[ -35 -409   27   89 -155 -246  360   75  158 -200  254  181  206   49
  142  172   51 -686 -409 -188  298 -117  159  168  123  -98 -152  432
 -220  380 -162 -389 -434 -145  342 -281  105  155   71   64 -167   20]
mekuf
[ 154 -100  324 -104  -60 -367  371 -143   25 -200  296  299  181 -136
  332  142 -109 -294 -299 -113  360 -355 -141  542  210  -18 -139  778
   33 -153  101 -479 -168   -4  459 -363  -26  168  197 -261 -134 -118]
mekuf
[ -43 -317 -257  231   42   56   71   30  138  274   46  -34   47  -80
 -112    5 -147  -27 -143  110 -408  -34  242 -403   75 -170  -56  -56
 -138  273 -517  171 -200  -27 -164  220  -46  218 -153   -2  134   80]
Tal
[-331  172   62 -106  -56  273  -74  203 -194   68 -232  -85 -217  302
  -70 -198  332 -231  346 -126  356  212 -113 -161   61 -120 -126 -452
   19  142  456   68  -29 -148  206 -198  245 -328 -177  201  -78   63]
kigo
[-138  -86  -51  105  -93    5  116  216   19  124 -188   50  -25    3
   -1  -65   75 -322  -84   35 -212  235  -26 -361   69    3  -36 -144
 -100  269  100  167 -195 -164 -105  -53  165 -110 -280  157 -138   77]
Vid
[  53  198  196 -123   72  -30  113  -64 -125  113  -18   59  145  -39
  109   47 -140  311   39   40    6 -156 -251  199  -13   66   92  -15
   65  -59  124  261  118  131   -3  -20  -57  -11    9 -168 -125  -50]
Vid
[-185  -95 -201  -10  -93  183  -21  243   28  319 -199 -135 -268  163
 -262 -181    3 -167  -32   -4  -59  278   33 -379   68 -139 -145 -353
   28  331 -234  241 -168  -69  -32  151   96 -120 -195  168  183  325]
dake
[ -70 -598 -169  255  162   -7  297 -219  361   31  352  196   65   87
    3    6 -103 -523 -225  -50  201 -535  225  -15  195 -298 -232  323
 -170  293 -685 -524 -480    0  275 -203   28  480   12  -42   48 -234]
dake
[-195   24  116 -272 -294  -14   93  354   23  -92 -129    0 -206  279
   -6 -153  289 -725 -141 -264  635  346 -206  167  125   16 -257  112
  129  170  296 -357 -266 -187  369 -265  188 -247   27  209 -126  277]
ber
[-111  -46  146   25   98   86  111  -70 -210  -10   60   92  198  -24
   58   44  -11  204  119    5  -61 -174   24  -21   99 -181   17  -79
 -129   75  124  160   39   22  156 -135   89   39  -73 -109  -34 -187]
dake
[-159 -185 -107  408  199  -12   92 -201   61  220  -59  296  188  -82
  130   35   -6 -176   23  170 -480 -283   79 -572  115 -179 -157   13
 -178   54    3  -95 -208  -77 -157 -210  105   99 -339    8   15 -296]
nege
[-127 -174  -41  295  307    3  173 -408  184   93  197  313  385   73
  202   85 -108  -82   25   49 -113 -681   14 -209   97 -228 -161   90
 -201  101  -37 -278 -183   -2  122 -273  -15  307 -161 -106  -13 -354]
mekuf
[  59 -143  279 -263 -159 -190  306   75  -24 -300  332  -22  205  -22
  111  147 -101 -105 -258 -268  501 -130   -3  638    5   19   92  262
  -67  256   28  -52 -131    8  442 -104   21  100  254 -172 -278  -25]
nege
[-395 -366 -210  292   52  223  -80   -9  -33  331  -17  -48 -179   72
  -73  -61  -21 -194  130  -13 -373 -124  438 -732  314 -645 -506   80
 -246  196 -126 -339 -177 -183  318  -79  169   70 -217   21  572   17]
dake
[  -2  -20  203 -180 -169 -220  247   72   17  -64  113  125    9   48
  170   51   -2 -408 -250 -170  360  -47 -151  353  159  -53 -225  517
   53  -46  163 -378 -172  -75  402 -246   73  -37  122 -101  -77   79]
nege
[ 233 -275   83  175   97 -290  464 -254  163   48  266  325  449 -309
  319  258 -298 -106 -338  107 -258 -512   20  126  152  -41   14  551
 -120   39 -244 -168 -244   63  -27 -187 -121  387   14 -220 -157 -290]
kigo
[-153  -60   45   68  -93  -73  110  121  -44  105 -101  107  -32   55
   52   -9   63 -252  -96  -16 -104   51  -18 -195   96 -105 -112  140
  -95  100   85  -73 -135  -98   67 -137   79 -107 -148   41   15   29]
ber
[  52 -218  148   14  101 -117  282 -163   57 -198  280  171  350  -52
  158  158 -118  -73 -152  -96  277 -358  -30  349   46   17   77  158
 -164  188 -105  -82 -166   37  180 -177    1  242  100 -142 -307 -205]
Mimib
[ 159  -94   36 -172   19 -151  250  -62  223   67   79   93  -78   24
   -3  -74 -202 -142 -311  -22  386 -174 -224  363   66  102  -88  242
  177   16 -347 -131 -200  149  114  -11 -119  158  121 -136  -97  129]
Mimib
[-370 -140 -111  216  -13  241  -52  210 -170  166 -162  -78   50   99
 -162    5  116  -93  180  -40 -238  244  167 -502  -20 -154   48 -573
 -227  471   53  307  -97 -154  -39   18  175 -195 -267  241   64   22]
Vun
[ 192 -207  114  -96 -270 -270  322  277  -16  -64  135  -38  272 -361
  118  243 -188   29 -458   -3 -331  278   94  173   23  157  212  251
 -137  349 -159  397 -104  -43  -60  206   -2   90   13 -167 -236  141]
Vun
[ -91   63  228 -187 -218   20   63  272 -362  -81   37 -141  -73   -4
  -41   34   69  119  138 -152  217  242   55  274   32  -40   82 -110
  -30   96  279  314   98  -51  268  -12   86 -199   85  -16  -93   83]
Tal
[-164 -223   25   54   71   42  253   29  117 -134   76   67  103  238
  -25   12  117 -520  -38 -140  526 -141  -29  175  -68   64   44 -182
 -175  443 -146 -177 -373  -48  182 -262   71   49   10  144 -318  -72]
Vun
[-143  -25  -23  119  252  173  -10 -174   18  334 -101  142 -235   51
  -22 -199  -78  -20  238  134 -116 -262  -73 -305  240 -226 -253  -22
  107 -216 -105 -232  -16   23  111 -132   61   39 -171  -56  299  -47]
Vun
[ 257   28   87 -329 -111 -100  166  175   96  124  -56  -88 -204 -116
 -107 -112 -286  162 -287   39  168  145 -229  396  -46  233  181   43
  239   29 -320  339   26  147 -107  286 -124   38  117 -172  -93  369]
kigo
[ -67  -72   36   61 -256  -67   69  220 -319  226  -39  -77   41 -281
   77  146  -44  201  -42   46 -607  312  213 -362  231 -239  -81  131
  -99  133  260  348   64 -169   12  124  130 -141 -124  -46  199   58]
mekuf
[  43  -66  117  -75  -35  -22  238  152    8 -115   67  -31  187   -2
  -18   63  -43   33 -116  -86  203   67  -79  299 -131  171  278 -159
  -70  338  -73  389  -59   28  -19   27  -25   20   24   11 -340   53]
kigo
[  17   92  192   63  148 -147  164 -250   -2  107   14  360   94 -100
  294   13 -100    8  -16  101 -114 -368 -229  -44  256  -76 -207  364
   50 -326  230 -265   54   19  143 -305   87   62 -119 -220   13 -146]
mekuf
[-241  134 -167  167  -95  154 -153  173 -377  446 -314 -119  -36 -128
 -109  -16   88  367  173  174 -899  436  253 -852  256 -300 -179 -293
 -145  -12  321  520  191 -124 -180  213  140 -295 -351   43  373  106]
nege
[  75  126   88  -29  -75  -95  148  103   35  191 -109  115    5  -80
  117    2  -71  -55 -102   82 -194   87 -186 -101   59   94  -12   79
   79  -28  139  196    8  -54 -131   18   17  -90 -139   -7 -147  133]
kigo
[-426 -156 -145  217 -100  184 -116  210  -90  157 -128   39 -119  187
  -42 -129  310 -533  128 -109  -66  257  100 -571  168 -273 -332 -102
 -101  228  189 -193 -211 -271  130 -255  244 -209 -284  269  154   53]
ber
[ -34 -516   51  253  149 -132  344 -243  139 -215  381  277  485  -40
  145  218 -109 -328 -253 -109  237 -583  178  237   32 -138  -11  272
 -315  371 -345 -340 -409   15  266 -336  -43  421   95 -100 -185 -373]
ber
[-232  198 -100   56 -181  153 -127  301 -194  383 -414 -108  -96   34
  -91  -93  162   -1  129   68 -515  522  -14 -727  114 -114 -173 -374
   14  106  402  426   72 -165 -213   99  158 -384 -377  219  182  258]
dake
[ -57 -156   47 -186 -262  -17   56  217  -75  116  104 -187 -328  -58
  -82  -53  -82  -38 -104 -121   97  181  143   94  195 -209 -200  235
   67   56  -97   -6  -18  -49  327  143   11  -58  128 -134  234  237]
Mimib
[ -86 -517  -87 -210 -312  -80  267  267  181 -292  345  -96 -200  168
 -133  -27   72 -656 -437 -336  697  216  247  441   81 -140 -122  296
 -116  516 -455 -315 -418  -62  550  -29  135  145  223   63 -103  195]
ber
[-154  409  170  -74  143  179 -138 -145 -435  350 -182  125  -34  -23
  126 -106  -24  571  514  146 -360 -142 -226 -307  192 -250 -142 -225
  173 -406  616  181  383   45   10  -80  129 -239 -266 -128  248 -134]
Tal
[ -57 -633 -210  358  191  -70  239 -263  346   -8  333  172  123  -10
   26   91 -139 -338 -265  -20  -13 -581  333 -127  209 -324 -235  340
 -277  285 -629 -454 -442  -24  207 -139   18  516  -23  -57   97 -236]
Vid
[-126  -42  -29  -83  -12   93  -24   58   48  167  -69  -25 -331  185
  -98 -240   24 -181   54  -67  294   23  -67  -39  166 -141 -256   35
  131  -57  -30 -164  -59  -38  214  -82   85  -49  -55    9  159  190]
dake
[ -84 -156  163 -129 -267 -175  197  220  -53 -133  107   61  -98   72
  105   66  119 -489 -200 -239  431  156   -7  245  179 -104 -218  384
    8  134  177 -282 -222 -140  430 -228  163 -134   94   56  -73  158]
Mimib
[  24  397  197 -273 -229  -24  -12  257 -391  291 -280 -125 -183 -200
   65  -61   -9  449  143  132 -439  453 -152 -177  215  -44  -97   82
  236 -292  565  449  297  -51  -50  132   70 -381 -109 -137  182  236]
nege
[  55  -90  114  -79 -134 -150  259  119   41    1   30   73  104  -85
  163   70  -66 -147 -236  -18  -35   55  -81   75   90   18  -12  241
  -35  177   57   67  -86  -76   85  -53   95   21  -44  -75 -172  106]
mekuf
[ 292  110  133 -282   56 -166  206 -122  179   84   69   75  -93  -65
   42 -143 -300  172 -185   80  287 -226 -355  519   26  203   49  300
  333 -275 -248  -30   36  216    2   48 -191  160  145 -286  -86  113]
nege
[ 166 -169   40 -232  -26 -118  272   53  329  -88  129   65 -109   74
  -42 -135 -145 -290 -329  -77  563 -102 -228  501  -20  187   14  178
  186  171 -462 -159 -248  114  117    8  -81  220  135  -68 -210  184]
ber
[  26  102 -126  132  180  131  -82 -176   -3  558 -161    6 -167 -149
  -37 -129 -230  460  176  314 -580 -102  -61 -425  130 -117 -117 -108
  164 -237 -113  238  114   69 -299  209 -119   18 -211 -180  268    3]
Vun
[  57  166  180 -246 -118 -120  189  257  -63  -30 -209  135  -11   39
   25  -64  -14 -137 -192   17  173  250 -378  187  -17  277   51    6
  192   31  145  181  -31   -6  -23  -83   38 -215  -28   81 -187  316]
Vun
[ -11 -599 -318  261   61  -19  160   -6  312   99  195  -26  160  -46
  -86   40 -179 -301 -348   27 -168 -152  315 -257   49  -73  -88  128
 -241  558 -751  -87 -425  -87 -103  111  -60  355  -35  -23  -20  101]
nege
[ -57  470  149  -55  125  182  -94   -4 -246  351 -370   -1   25    6
  -20 -116  -39  539  362  181 -258   90 -344 -237  -11   89   59 -492
  161 -205  463  520  311   67 -268   41  -19 -250 -248  -41    5   43]
dake
[   1  -74  203 -276 -146  -73  231  134  -19 -290  168   13   76  129
   61   51   45 -223 -149 -250  687   70  -91  602    1   71   50  114
    4  242   95  -55 -136  -21  421 -155   77   -3  195  -19 -287  119]
mekuf
[-139  150  -20  117  149   71   63   33   40  147 -277  186   -6  164
   34 -132  131 -190  126  124 -115   12 -224 -313   85   97  -48 -184
   10  -51  141    1  -43  -64 -147 -195   92 -144 -276  145  -73   47]
Vun
[-192 -524 -255  253  -79   27  101   39  242  152  237  -57  -15   63
 -145   21  -47 -431 -201 -132  -22 -127  354 -286  217 -345 -280  129
 -205  428 -532 -248 -397 -135  183   31   20  268  -33  110  209   40]
ber
[ -40 -106  161   80   50 -177  245 -216   -8  -14  167  355  141   -8
  293   63  -47 -263 -119    1   33 -398 -123   56  279 -175 -272  553
  -26 -209  160 -524 -132  -48  336 -428  101   82  -24 -178   22 -231]
mekuf
[ -55 -112   65 -119 -107 -144  282  159  114 -161   -9  182   45  137
   98  -13   67 -505 -260 -127  398   27 -166  188   88   63 -119  190
   -8  208   40 -250 -272 -101  218 -279  167  -27  -27   96 -204  171]
Tal
[  45 -235  139  131   91 -202  384 -144  132 -106  186  338  162   -6
  265  124  -45 -449 -229  -10  232 -396  -69  239  121  -35 -165  529
 -107   -5  -83 -545 -308  -35  245 -410   15  181   37 -125 -188 -174]
kigo
[-350 -297 -175   22 -280  161  -71  332 -144  151    0 -300 -349   42
 -217  -34   82 -185   31 -180 -141  359  514 -407  324 -505 -309   11
 -179  281 -131  -52 -118 -227  406  135  198  -99  -31  118  484  249]
nege
[-120 -480 -175   52    5   36  209   86  256   -6  152   -6 -109  162
 -111  -74  -73 -471 -241 -112  274 -118  181  -23  121 -163  -79   67
 -183  447 -602 -245 -360  -85  222   13   95  239   -4   69   10  149]
Vid
[ -72  155   68   78  273   48   89 -286    4  120  -66  228  151   88
  126 -104  -28  118  183  110   49 -347 -285  -77   65  -11  -55 -110
   51 -107  197  -44  -15   56  -25 -248   12   21 -182  -81 -111 -225]
mekuf
[ -65   15    7  126  224   49  128  -91  119   69  -73  188  244   68
   18  -37  -68  -71   36   76   35 -217 -219  -43 -127  189  185 -323
  -53  196 -102  200 -138   45 -218 -127   -3   71 -166   12 -295 -130]
nege
[ 317  337  262 -360 -230 -224  193  271  -94  120 -207  -28   11 -240
   88   37 -229  368 -193  125 -137  347 -369  324  -52  378  249   87
  311 -121  249  585  222   68 -246  232 -143 -210   53 -123 -173  411]
Vun
[ -84  -36  -28  170   93  -38  120  -52   29  234 -196  230  149  -33
  114   -3  -23 -100  -63  143 -324 -124 -133 -434  180  -80 -162   33
  -32   53   54   17 -137  -57 -120 -183   80   -7 -280   39   32  -19]
Mimib
[  27   91  136   -4  -31  -43   43 -139 -303  166  124   26  346 -313
  124  166 -210  683   70  136 -581 -124   88 -123  153 -209   -2   66
  -74  -51  289  419  177   43  -34  135  -82   34  -29 -299   96 -238]
ber
[  51  429   56 -110  -11    0  -23   97 -186  446 -425   59  -43 -137
   49 -137 -111  422  126  278 -529  256 -338 -332   88  131   42 -157
  251 -237  433  549  219   21 -409  132  -30 -298 -221  -55   56  123]
Mimib
[  34  215  221 -339 -365 -120  126  414 -213   63 -173 -121 -184   -8
   -3   -8   52  -71 -119  -98  109  538 -135  144   69   71  -37   85
  134   67  412  317   46  -99  129   90  105 -352   31   53  -69  387]
dake
[ 323 -114  -18  -21  253  -83  283  -90  304  125  -77  161  119 -103
  -58 -156 -292  220 -263  313  -68 -258 -329  151 -109  386  275   -6
  189  108 -657  371 -155  223 -478   64 -222  299  -74 -178 -244   93]
dake
[ -25 -373 -139  -33    0  -28  219   56  248  -32  157   31 -122  203
  -79  -75  -42 -417 -238 -108  424 -141   57  154  150  -91 -152  208
  -25  299 -542 -293 -343  -25  259  -74   25  188   86   51   32  194]
Mimib
[-206 -215 -141   74    7  126   24  -10  -38  222   47  -30 -145   36
  -94  -76  -80  -70  -14  -14 -161  -62  177 -340  243 -357 -297   11
  -67   85 -211 -157  -97  -63  243   44   56   45  -84  -10  338   63]
Vun
[ -65 -194 -164  -58  -61   30  137  149  278   -6   34  -17 -223  257
 -170 -172   48 -509 -179 -129  516   37  -70  166   55   84  -80  -59
   60  239 -432 -159 -319  -20  123  -61   21  100   13  152 -146  235]
Tal
[ 166  132   70   47   83 -200  242   -4  142  158 -135  260  159  -26
  118   -1 -118 -111 -183  163  -45  -95 -391   72  -27  345   93   73
  117  -25  -57  138 -131   56 -335 -123  -61    3 -115  -20 -336   78]
Tal
[-119 -137  -39  151  -91  -71   85   38  -20  171   28   48   84 -170
  123   86  -23  -87  -97   14 -462   12  214 -406  223 -251 -155  203
 -178   97  108   36  -87 -147   32   14  105   37 -176  -55   63  -42]
Tal
[  93  205   61  -63  -99  -93  134  133 -164  267 -235   38   97 -240
  106   34 -117  340  -72  230 -534  262 -174 -225   60   60    9   55
   92  -14  289  475  121  -37 -291  124  -19 -156 -163 -100   27  192]
mekuf
[ 119 -477  -46   58 -137 -146  210   21  128   20  354  -45   35 -209
   10  146 -266  -38 -369  -78  -30 -117  295  189  147 -171  -89  418
 -112  240 -528  -83 -220  -10  204  151  -99  338  158 -196   54   45]
ber
[-128 -237 -131  181  103  106   20  -72    5  295    6   29  -51  -88
  -71  -53 -155  133   53  117 -435 -136  206 -463  190 -316 -158  -61
  -71  115 -224   91  -99  -55    2  103   73  101 -199  -68  295  -36]
nege
[-191    5   41  168  152  192  -51  -30 -264  112 -149   77   86  -38
   14  -17    7  338  305  143 -410  -31   74 -375    3 -149  106 -343
 -140   74  269  381  100  -62  -85  -48  116 -114 -256  -30   70 -151]
mekuf
[-203  -45   38  109  267  163  135  -41  183  -55 -137  160   49  331
   -5 -158  204 -512  173  -49  490 -213 -218   -2 -100  134   46 -339
  -38  253  -24 -188 -282  -22   39 -360   83  -10 -151  215 -324  -99]
Vun
[-130 -305 -172  130   47   94   31  101   84  228  -26  -63 -115  -15
 -156  -96 -102  -54  -76   45 -239   -2  185 -367  112 -142  -98  -94
  -70  325 -417  156 -197  -52  -50  107   44   94 -143    6  170  155]
nege
[-249  -35   29  112  -88   17   84   94 -149  155  -97  116  -73  103
   77  -35  134 -283   58  -38  -48   73  -40 -321  235 -192 -273   46
  -49   16  294 -132  -92 -159  193 -238  183 -193 -192   77   87   27]
mekuf
[-352 -457 -232  450  -30   60   58   75   27  151    2   40   90   23
  -13  103  131 -440  -47  -45 -418    8  414 -684  177 -343 -241  -34
 -367  430  -49 -173 -357 -265   64 -153  182   19 -293  206  164 -124]
Vun
[-161  -95  -58  283  111   -9  146  -57   79  150 -110  249   74   34
  101  -23   63 -222    5  131 -247 -137  -37 -386  150  -75 -138   41
 -109   26   79 -130 -160 -106  -62 -259   99   22 -270   35   22 -107]
mekuf
[  25 -321 -151  165   99  -17  156 -136  162  199  148   49   91  -88
  -21   41 -197  -22 -187   70 -243 -284  170 -204  116 -200 -133  132
 -132  268 -476    0 -228   16  -38   82  -60  299  -83  -98   75  -26]
dake
[-126   91  125  -45   88  107   94   41  -24   25  -47  101   23  177
   11  -93   61 -186  146  -87  346  -97 -169  118  -35   26   36 -224
   15   86  144   37  -28  -17  119 -221   89  -88  -39   89 -143    1]
kigo
[-102  432  307 -454 -259   51  -81  408 -323 -185 -240 -135 -332  327
 -167 -116  171   32  108 -226  716  573 -354  443  -75  200   54 -343
  246  -67  484  191  165   -3  332   28   97 -555  130  178 -162  447]
Mimib
[  75   40   85 -121   92   -8  255   49  195  -74  -66  133  244  108
    1  -75  -60 -212 -160   -9  428  -40 -374  319 -213  350  236 -315
   63  330  -90  289 -234   57 -161  -98  -43   40  -46   57 -510  103]
Vid
[-120  -42   28  -29 -113  -66  164  143   54  -14  -91  116  -68  129
   56  -75  136 -517 -136  -88  248  112 -152   -5  125   43 -140  107
   18  114   99 -204 -234 -122  159 -267  155 -127  -94   95 -174   77]
nege
